Below are the code and all the weights of a small trained network. Each question names an input and a target symbol and asks about switching units off, where a switched-off unit gives its printed mean instead of its output.

import numpy as np


def w(rows, s, z=0):
    codes = np.array(rows[::2]) - 128.0
    scale = np.full(codes.shape[1], s)
    scale[-1] = z or s
    return codes * scale


def f(y):
    return y / 2 * (1 + np.tanh(0.7978845608 * (y + 0.044715 * y**3)))


def softmax(a):
    e = np.exp(a - a.max(-1, keepdims=True))
    return e / e.sum(-1, keepdims=True)


def log_softmax(a):
    a = a - a.max(-1, keepdims=True)
    return a - np.log(np.exp(a).sum(-1, keepdims=True))


def net(x, mask):
    ids = ['βγδεζλμξπστψω'.index(c) for c in x.split()]
    T = len(ids)
    res = E[ids] + P[:T]
    u = 0
    for l in range(2):
        q, k, v = (res @ M[l].T for M in (Q, K, V))
        z = softmax(np.where(np.tri(T) > 0, q @ k.T / 4**0.5, -1e9)) @ v
        res = res + np.where(mask[u], z, O[l][:, -1]) @ O[l][:, :-1]
        u += 1
        y = f(res @ A[l][:, :-1].T + A[l][:, -1])
        res = res + np.where(mask[u : u + 12], y, B[l][:, -1]) @ B[l][:, :-1]
        u += 12
    return log_softmax(res[-1] @ U[:, :-1].T + U[:, -1])


Q, K, V, O, A, B = {}, {}, {}, {}, {}, {}
E = w([
[143,173,255,126],'β',
[129,161,122,99],'γ',
[103,119,102,133],'δ',
[149,107,153,93],'ε',
[148,145,201,117],'ζ',
[133,200,177,110],'λ',
[97,67,124,178],'μ',
[162,58,185,90],'ξ',
[152,135,204,105],'π',
[131,139,124,104],'σ',
[130,64,141,135],'τ',
[110,154,99,119],'ψ',
[143,114,144,99],'ω',
],0.013)
P = w([
[76,120,149,101],'0',
[224,130,106,163],'1',
[161,117,137,185],'2',
[220,166,76,104],'3',
[8,115,180,130],'4',
[128,130,118,51],'5',
[88,112,164,215],'6',
[247,142,94,192],'7',
[136,176,118,215],'8',
[199,151,78,16],'9',
[2,150,159,101],'10',
],0.0072)
Q[0] = w([
[142,131,243,254],'0.h1',
[108,29,84,116],'0.h1',
[157,156,59,225],'0.h1',
[156,230,137,170],'0.h1',
],0.008)
K[0] = w([
[90,155,254,85],'0.h1',
[148,38,138,161],'0.h1',
[52,163,88,67],'0.h1',
[80,228,105,73],'0.h1',
],0.0092)
V[0] = w([
[135,82,132,159],'0.h1',
[125,253,112,139],'0.h1',
[143,166,138,154],'0.h1',
[79,138,89,100],'0.h1',
],0.004)
O[0] = w([
[169,74,165,103,87],'0.h1',
[78,254,44,193,187],'0.h1',
[121,145,118,162,189],'0.h1',
[124,193,77,78,3],'0.h1',
],0.0039,0.00061)
A[0] = w([
[204,115,92,109,44],'0.n1',
[103,36,11,113,111],'0.n2',
[131,85,84,113,30],'0.n3',
[152,177,131,170,69],'0.n4',
[97,87,79,121,203],'0.n5',
[158,151,165,78,1],'0.n6',
[121,114,105,125,192],'0.n7',
[100,107,114,126,189],'0.n8',
[91,102,8,156,71],'0.n9',
[93,167,138,194,101],'0.n10',
[171,126,80,180,38],'0.n11',
[91,104,118,70,186],'0.n12',
],0.011,0.0027)
B[0] = w([
[185,150,211,120,128],'0.n1',
[147,233,242,162,244],'0.n2',
[116,167,176,152,37],'0.n3',
[125,141,26,176,207],'0.n4',
[177,152,211,83,206],'0.n5',
[147,233,216,151,171],'0.n6',
[164,122,149,99,176],'0.n7',
[158,110,186,84,195],'0.n8',
[158,117,230,136,121],'0.n9',
[107,69,66,116,255],'0.n10',
[164,177,137,100,63],'0.n11',
[153,126,248,71,254],'0.n12',
],0.013,0.00092)
Q[1] = w([
[196,170,124,154],'1.h1',
[251,197,126,113],'1.h1',
[162,67,94,177],'1.h1',
[193,92,90,204],'1.h1',
],0.03)
K[1] = w([
[56,115,133,110],'1.h1',
[5,71,142,101],'1.h1',
[120,190,163,66],'1.h1',
[75,190,163,53],'1.h1',
],0.031)
V[1] = w([
[103,237,201,112],'1.h1',
[57,185,79,99],'1.h1',
[132,129,180,221],'1.h1',
[88,145,150,250],'1.h1',
],0.019)
O[1] = w([
[248,93,108,164,249],'1.h1',
[137,2,109,168,60],'1.h1',
[180,158,109,47,165],'1.h1',
[186,87,88,22,100],'1.h1',
],0.018,0.011)
A[1] = w([
[167,119,213,118,86],'1.n1',
[164,129,125,115,117],'1.n2',
[87,145,6,130,68],'1.n3',
[145,173,145,132,144],'1.n4',
[116,145,120,180,97],'1.n5',
[85,142,33,123,37],'1.n6',
[177,157,122,105,154],'1.n7',
[99,180,162,151,105],'1.n8',
[126,105,108,75,253],'1.n9',
[171,113,115,116,92],'1.n10',
[105,118,137,119,6],'1.n11',
[104,144,174,171,122],'1.n12',
],0.013,0.0046)
B[1] = w([
[121,137,90,143,206],'1.n1',
[81,98,122,122,197],'1.n2',
[182,244,72,51,132],'1.n3',
[112,187,169,146,233],'1.n4',
[117,120,135,68,179],'1.n5',
[184,153,82,5,128],'1.n6',
[66,46,96,156,254],'1.n7',
[191,98,103,173,212],'1.n8',
[168,135,128,210,186],'1.n9',
[109,183,181,95,206],'1.n10',
[92,73,68,85,127],'1.n11',
[81,124,135,63,187],'1.n12',
],0.018,0.022)
U = w([
[118,113,231,206,220],'β',
[147,147,129,160,249],'γ',
[174,176,44,209,125],'δ',
[166,163,57,130,192],'ε',
[169,189,188,167,18],'ζ',
[151,142,168,109,105],'λ',
[139,92,78,152,5],'μ',
[149,159,217,112,66],'ξ',
[253,118,153,174,135],'π',
[145,158,205,103,101],'σ',
[129,133,190,92,95],'τ',
[75,154,107,139,1],'ψ',
[112,109,194,65,106],'ω',
],0.0061,0.0081)

Each question gives the input, a string of symbols that net reads in full, and the target symbol t.
The units are the heads (4 rows each of Q, K, V and O) and the neurons (one row each of A and B). Each row of codes is followed by its name. A weight is (code - 128) times the scale printed after its matrix; where a second scale follows, it is the last column's (O, A, B and U).
mask holds one flag per unit, layer by layer, with each layer's heads first. A switched-off unit (its flag False) gives its mean, the last column of its rows in O or B, instead of its output. The means were averaged over made-up inputs and are rounded, as every weight is.
A unit's drop is (log p(t) with every unit on - log p(t) with that unit switched off) / (log p(t) with every unit on - log p(t) with every unit switched off).
The circuit of an input: a set's keep is (log p(t) with only the set's units on - log p(t) with every unit switched off) / (log p(t) with every unit on - log p(t) with every unit switched off). Starting from the 12 units with the biggest drops (on a tie, the unit counted first), units are removed one at a time, each time the one whose removal leaves the highest keep (on an exact tie, the one counted first), for as long as the keep stays at least 0.8.
circuit, biggest first: the units of the circuit, biggest drop first
most important unit: the unit with the biggest drop
k most important neurons: the k neurons with the biggest drops, biggest first
k most important neurons of layer l: the k neurons of layer l with the biggest drops, biggest first
input ζ λ μ λ τ ξ ψ λ β, target ζ: 3 most important neurons => (0.n4; 0.n12; 1.n8)
input λ δ δ λ λ λ ζ λ, target ε: 2 most important neurons of layer 1 => (1.n3; 1.n8)
input ξ ω δ λ λ δ τ β ε β, target δ: 4 most important neurons of layer 1 => (1.n8; 1.n10; 1.n12; 1.n5)
input τ ε λ λ, target δ: circuit, biggest first => (1.n8; 1.h1; 0.h1; 0.n12)
input μ λ λ τ, target ψ: most important unit => 1.n7
input μ λ δ, target ψ: 3 most important neurons of layer 1 => (1.n7; 1.n8; 1.n2)
input λ ψ τ λ τ μ, target δ: 2 most important neurons => (1.n8; 1.n10)
input β β λ τ μ λ ξ λ δ μ δ, target π: circuit, biggest first => (1.h1; 1.n9; 0.n4; 0.h1)
input τ τ π, target δ: 2 most important neurons => (0.n2; 1.n8)
input δ τ λ β π π, target π: 2 most important neurons => (0.n10; 1.n9)
input γ ζ β λ λ λ γ λ σ, target π: 2 most important neurons => (0.n6; 1.n7)
input μ γ λ λ λ λ ψ, target π: 2 most important neurons of layer 0 => (0.n6; 0.n10)
input τ β δ λ ψ, target μ: circuit, biggest first => (1.n7; 1.h1; 0.n6)
input λ ψ γ ξ τ λ, target ω: most important unit => 0.n2
input μ τ λ δ γ, target δ: 3 most important neurons of layer 1 => (1.n8; 1.n10; 1.n12)
input σ ξ ω ψ β μ μ δ, target μ: circuit, biggest first => (1.n7; 1.h1)
input λ β τ τ λ λ, target δ: 2 most important neurons of layer 0 => (0.n6; 0.n2)
input δ λ λ ξ γ λ ω λ τ, target π: circuit, biggest first => (0.n6; 1.h1)
input λ λ γ ε β τ δ ξ λ λ δ, target ζ: circuit, biggest first => (1.h1; 1.n4; 1.n7)
input λ ξ λ τ τ, target ζ: circuit, biggest first => (1.h1; 1.n4; 0.n1)
input λ τ μ, target π: 4 most important neurons => (1.n7; 1.n4; 1.n12; 0.n6)
input λ γ τ σ, target π: circuit, biggest first => (1.h1; 0.n2)
input ψ π μ λ ε ζ λ τ ζ γ, target π: circuit, biggest first => (1.h1; 1.n9; 0.n2; 0.n12)
input λ σ μ λ δ δ δ, target π: 3 most important neurons => (0.n6; 1.n7; 1.n4)
